Below are the code and all the weights of a small trained network. Each question names an input and a class and asks about switching units off, where a switched-off unit gives its printed mean instead of its output.

import numpy as np


def w(rows, s, z=0):
    codes = np.array(rows[::2]) - 128.0
    scale = np.full(codes.shape[1], s)
    scale[-1] = z or s
    return codes * scale


def f(y):
    return np.maximum(y, 0)


def log_softmax(a):
    a = a - a.max(-1, keepdims=True)
    return a - np.log(np.exp(a).sum(-1, keepdims=True))


def net(x, mask):
    res = np.array(x, float).reshape(1, 4) / 4 @ E
    y = f(res @ A[0][:, :-1].T + A[0][:, -1])
    res = res + np.where(mask, y, B[0][:, -1]) @ B[0][:, :-1]
    return log_softmax(res[-1] @ U[:, :-1].T + U[:, -1])


A, B = {}, {}
E = w([
[105,97,101,200,155,228,132,145,86,176,241],'x0',
[77,123,197,171,138,99,109,168,226,27,204],'x1',
[164,217,108,47,123,138,214,186,139,123,186],'x2',
[104,20,80,52,2,123,114,143,121,95,158],'x3',
],0.0081)
A[0] = w([
[162,145,142,90,115,68,108,126,136,100,91,45],'neuron 0',
[107,114,101,193,150,183,150,122,101,153,189,22],'neuron 1',
[173,195,160,150,196,122,131,65,92,149,98,106],'neuron 2',
[137,192,90,74,127,130,180,128,153,93,183,132],'neuron 3',
[161,205,171,205,210,119,94,124,103,167,107,114],'neuron 4',
[109,178,147,176,202,138,142,148,118,171,132,83],'neuron 5',
[109,78,148,166,127,119,46,119,136,155,95,221],'neuron 6',
[131,88,63,143,125,171,107,168,64,191,210,114],'neuron 7',
[69,89,84,103,30,110,145,139,115,149,149,71],'neuron 8',
[92,88,151,184,107,132,90,95,88,140,74,120],'neuron 9',
[100,113,134,175,130,150,118,161,117,119,181,78],'neuron 10',
[186,124,61,83,109,138,158,99,34,251,49,60],'neuron 11',
[149,185,114,81,119,139,184,197,135,140,163,50],'neuron 12',
[83,68,154,191,123,90,61,52,150,142,82,37],'neuron 13',
[123,83,127,94,90,141,92,139,150,46,174,112],'neuron 14',
[112,48,42,50,21,117,156,118,85,157,125,113],'neuron 15',
[171,211,179,190,209,127,159,91,126,137,93,41],'neuron 16',
[185,136,86,93,104,144,153,85,37,245,60,144],'neuron 17',
[182,182,77,47,135,146,188,204,104,124,149,215],'neuron 18',
[193,132,65,118,105,189,182,80,101,173,78,20],'neuron 19',
[124,124,114,161,145,176,145,129,125,96,182,180],'neuron 20',
[146,146,146,74,91,50,121,85,129,100,48,25],'neuron 21',
[95,42,120,166,142,102,62,76,81,173,67,56],'neuron 22',
[162,162,109,80,118,139,215,148,136,110,152,47],'neuron 23',
[138,155,125,80,102,109,132,104,147,114,133,23],'neuron 24',
[119,33,111,96,65,140,92,179,101,118,162,59],'neuron 25',
[82,119,192,154,119,107,124,186,204,79,167,20],'neuron 26',
[148,135,143,83,114,72,132,96,172,86,58,254],'neuron 27',
[189,118,78,159,109,119,127,117,57,174,92,32],'neuron 28',
[166,182,98,64,105,138,191,182,139,139,146,58],'neuron 29',
[104,110,91,160,139,198,146,135,85,160,188,31],'neuron 30',
[69,157,206,181,155,97,109,178,208,63,182,69],'neuron 31',
[129,80,140,101,53,138,113,154,111,78,144,61],'neuron 32',
[146,169,141,62,132,41,154,94,154,104,27,45],'neuron 33',
[152,114,90,182,137,193,124,156,81,153,166,173],'neuron 34',
],0.012,0.013)
B[0] = w([
[167,134,136,83,120,55,88,115,91,149,81,154],'neuron 0',
[165,167,138,61,128,90,57,113,49,118,92,152],'neuron 1',
[173,180,96,134,120,146,170,160,169,143,105,186],'neuron 2',
[141,98,165,147,110,113,161,77,105,127,146,179],'neuron 3',
[175,159,86,148,112,124,173,139,132,140,125,205],'neuron 4',
[174,174,83,147,113,119,160,137,159,139,104,169],'neuron 5',
[123,93,123,169,154,169,167,80,127,150,163,222],'neuron 6',
[158,116,113,93,166,144,72,110,88,168,107,183],'neuron 7',
[187,191,91,142,122,116,168,154,147,116,110,167],'neuron 8',
[151,103,165,143,130,138,157,92,89,111,158,182],'neuron 9',
[117,130,150,103,133,120,102,130,96,162,131,150],'neuron 10',
[59,84,143,171,69,53,106,167,148,114,111,214],'neuron 11',
[165,120,203,141,115,66,157,63,84,86,144,159],'neuron 12',
[175,138,221,112,76,73,171,53,44,38,166,176],'neuron 13',
[127,132,93,166,95,98,147,162,154,142,100,166],'neuron 14',
[173,198,72,143,122,153,181,164,173,130,81,218],'neuron 15',
[207,200,83,126,113,105,176,144,168,121,73,184],'neuron 16',
[65,85,120,165,79,83,127,165,151,148,130,233],'neuron 17',
[159,77,123,173,142,147,157,81,121,134,182,226],'neuron 18',
[96,113,160,145,62,21,108,161,119,86,75,162],'neuron 19',
[147,77,96,112,152,132,93,136,112,176,134,179],'neuron 20',
[193,146,172,57,171,90,41,123,51,177,79,176],'neuron 21',
[168,128,201,125,122,112,172,63,76,45,192,185],'neuron 22',
[176,119,199,127,108,70,154,76,84,79,144,155],'neuron 23',
[142,144,147,113,103,65,110,117,103,98,148,135],'neuron 24',
[190,194,98,127,116,108,169,139,133,139,100,167],'neuron 25',
[92,91,184,164,27,7,88,187,127,91,57,164],'neuron 26',
[147,96,76,134,184,178,83,136,110,198,163,253],'neuron 27',
[80,117,173,123,76,44,101,166,136,74,102,156],'neuron 28',
[173,128,190,131,110,114,157,75,74,67,179,166],'neuron 29',
[175,136,148,41,154,72,53,118,56,160,58,154],'neuron 30',
[80,95,131,168,63,54,100,178,152,88,104,199],'neuron 31',
[194,195,110,119,106,84,175,157,162,128,77,154],'neuron 32',
[177,134,132,77,166,106,48,144,65,176,114,194],'neuron 33',
[147,113,110,114,162,142,89,128,92,175,149,190],'neuron 34',
],0.016,0.019)
U = w([
[158,199,99,129,128,136,183,146,153,127,110,81],'0',
[139,112,180,130,127,134,166,51,108,94,175,75],'1',
[143,131,126,87,160,135,45,124,102,154,119,58],'2',
[77,106,146,140,95,113,109,171,147,103,116,112],'3',
[111,86,83,147,175,179,153,111,158,165,182,224],'4',
[3,245,234,12,227,250,30,238,239,223,28,3],'5',
],0.024,0.022)

Each question gives the input, the list of numbers given to net, and the class t.
The units are the neurons (one row each of A and B). Each row of codes is followed by its name. A weight is (code - 128) times the scale printed after its matrix; where a second scale follows, it is the last column's (A, B and U).
mask holds one flag per neuron, in row order. A switched-off neuron (its flag False) gives its mean, the last column of its row in B, instead of its output. The means were averaged over made-up inputs and are rounded, as every weight is.
A unit's drop is (log p(t) with every unit on - log p(t) with that unit switched off) / (log p(t) with every unit on - log p(t) with every unit switched off).
most important unit: the unit with the biggest drop
top k neurons: the k neurons with the biggest drops, biggest first
drop of u: that unit's drop, to one decimal
input [3,-7,-7,1], class 1: top 4 neurons -> (neuron 22; neuron 9; neuron 13; neuron 6)
input [7,4,0,-7], class 0: top 3 neurons -> (neuron 5; neuron 4; neuron 16)
input [-4,3,-4,-4], class 0: top 3 neurons -> (neuron 18; neuron 16; neuron 22)
input [7,-8,-3,-7], class 3: top 3 neurons -> (neuron 11; neuron 17; neuron 28)
input [-8,-8,7,-1], class 2: top 4 neurons -> (neuron 33; neuron 21; neuron 27; neuron 31)
input [1,-6,-5,-2], class 3: top 3 neurons -> (neuron 11; neuron 17; neuron 18)
input [0,5,-6,-6], class 0: most important unit -> neuron 16
input [7,-7,4,5], class 2: top 2 neurons -> (neuron 7; neuron 30)
input [-7,8,7,0], class 3: top 2 neurons -> (neuron 31; neuron 26)
input [2,3,-4,4], class 0: top 3 neurons -> (neuron 18; neuron 25; neuron 14)
input [-7,5,-6,3], class 2: top 2 neurons -> (neuron 27; neuron 21)
input [4,-3,-6,-6], class 0: top 4 neurons -> (neuron 2; neuron 16; neuron 4; neuron 5)
input [4,-5,-4,-2], class 3: top 2 neurons -> (neuron 17; neuron 11)
input [8,-1,7,-2], class 2: most important unit -> neuron 30
input [-1,-8,2,7], class 3: top 2 neurons -> (neuron 11; neuron 17)
input [-4,-8,8,-3], class 1: top 3 neurons -> (neuron 18; neuron 29; neuron 12)
input [-2,-8,4,5], class 3: drop of neuron 11 -> 0.3
input [-7,2,8,-2], class 1: drop of neuron 34 -> 0.0
input [1,-7,-3,-6], class 3: drop of neuron 19 -> 0.3
input [-7,7,-3,6], class 2: drop of neuron 16 -> 0.1
input [0,4,-2,4], class 0: most important unit -> neuron 11
